Below is a small trained network, with its code and all its weights. Each question gives an input and a class and asks what happens when units are switched off, that is, made to give their printed mean instead of their output.

import numpy as np


def w(rows, s, z=0):
    codes = np.array(rows[::2]) - 128.0
    scale = np.full(codes.shape[1], s)
    scale[-1] = z or s
    return codes * scale


def f(y):
    return np.maximum(y, 0)


def log_softmax(a):
    a = a - a.max(-1, keepdims=True)
    return a - np.log(np.exp(a).sum(-1, keepdims=True))


def net(x, mask):
    res = np.array(x, float).reshape(1, 3) / 4 @ E
    y = f(res @ A[0][:, :-1].T + A[0][:, -1])
    res = res + np.where(mask, y, B[0][:, -1]) @ B[0][:, :-1]
    return log_softmax(res[-1] @ U[:, :-1].T + U[:, -1])


A, B = {}, {}
E = w([
[138,42,170,74],'x0',
[132,205,79,181],'x1',
[64,220,2,3],'x2',
],0.008)
A[0] = w([
[133,92,146,161,145],'n1',
[136,97,167,172,218],'n2',
[128,123,114,204,88],'n3',
[153,132,101,228,106],'n4',
[102,63,90,95,79],'n5',
[118,65,167,170,33],'n6',
[146,107,185,140,219],'n7',
[110,172,111,109,227],'n8',
[151,161,93,112,31],'n9',
[173,96,144,152,192],'n10',
[139,105,169,157,150],'n11',
[168,123,200,138,73],'n12',
[108,87,130,175,187],'n13',
[104,91,146,7,118],'n14',
[180,156,145,148,93],'n15',
[173,170,159,151,97],'n16',
[120,56,202,177,31],'n17',
[35,112,164,83,78],'n18',
[134,93,160,161,190],'n19',
[166,116,189,141,230],'n20',
[158,147,146,139,95],'n21',
[80,172,102,168,80],'n22',
[165,151,153,184,130],'n23',
[131,99,206,139,2],'n24',
[95,109,110,96,63],'n25',
[114,146,84,131,203],'n26',
[196,162,113,195,148],'n27',
[111,108,114,196,133],'n28',
],0.014,0.0065)
B[0] = w([
[71,189,147,131,200],'n1',
[112,97,65,136,253],'n2',
[193,39,149,141,179],'n3',
[222,43,91,180,213],'n4',
[210,124,85,94,163],'n5',
[118,191,179,45,200],'n6',
[53,133,79,146,245],'n7',
[117,212,209,54,248],'n8',
[63,40,8,254,165],'n9',
[93,134,86,138,224],'n10',
[61,127,148,121,212],'n11',
[100,189,207,59,198],'n12',
[123,64,97,196,207],'n13',
[233,96,193,59,227],'n14',
[190,118,93,114,156],'n15',
[242,51,115,153,164],'n16',
[106,178,190,70,241],'n17',
[204,104,139,115,164],'n18',
[64,109,124,147,230],'n19',
[86,133,52,191,254],'n20',
[171,103,154,113,143],'n21',
[53,89,81,190,198],'n22',
[150,94,62,95,202],'n23',
[142,151,226,55,186],'n24',
[214,65,117,231,152],'n25',
[29,142,184,94,228],'n26',
[171,44,5,192,220],'n27',
[155,75,131,148,183],'n28',
],0.006,0.0088)
U = w([
[46,134,122,196,126],'0',
[84,165,201,99,235],'1',
[245,112,144,163,1],'2',
],0.011,0.0027)

Each question gives the input, the list of numbers given to net, and the class t.
The units are the neurons (one row each of A and B). Each row of codes is followed by its name. A weight is (code - 128) times the scale printed after its matrix; where a second scale follows, it is the last column's (A, B and U).
mask holds one flag per neuron, in row order. A switched-off neuron (its flag False) gives its mean, the last column of its row in B, instead of its output. The means were averaged over made-up inputs and are rounded, as every weight is.
A unit's drop is (log p(t) with every unit on - log p(t) with that unit switched off) / (log p(t) with every unit on - log p(t) with every unit switched off).
The circuit of an input: a set's keep is (log p(t) with only the set's units on - log p(t) with every unit switched off) / (log p(t) with every unit on - log p(t) with every unit switched off). Starting from the 12 units with the biggest drops (on a tie, the unit counted first), units are removed one at a time, each time the one whose removal leaves the highest keep (on an exact tie, the one counted first), for as long as the keep stays at least 0.8.
circuit, biggest first: the units of the circuit, biggest drop first
unit that matters most: the unit with the biggest drop
k most important neurons: the k neurons with the biggest drops, biggest first
drop of u: that unit's drop, to one decimal
input [1,4,3], class 1: circuit, biggest first : n20, n27
input [2,-5,-7], class 1: 3 most important neurons : n17, n24, n6
input [5,-1,-7], class 1: unit that matters most : n17
input [5,-1,1], class 2: circuit, biggest first : n26, n14
input [-5,2,-3], class 2: circuit, biggest first : n4, n16
input [5,-5,1], class 2: circuit, biggest first : n14, n26
input [2,-7,7], class 2: circuit, biggest first : n14, n25
input [-7,1,-6], class 2: 3 most important neurons : n4, n16, n3
input [6,-3,-6], class 1: 3 most important neurons : n17, n24, n6
input [2,-1,7], class 2: 3 most important neurons : n14, n25, n17
input [4,-1,3], class 2: 2 most important neurons : n14, n17
input [-2,0,3], class 1: drop of n20 : 0.2
input [-8,5,-7], class 2: drop of n24 : 0.0
input [-5,2,-1], class 2: drop of n11 : 0.1
input [4,2,-8], class 0: drop of n13 : 0.2
input [5,8,2], class 1: unit that matters most : n20
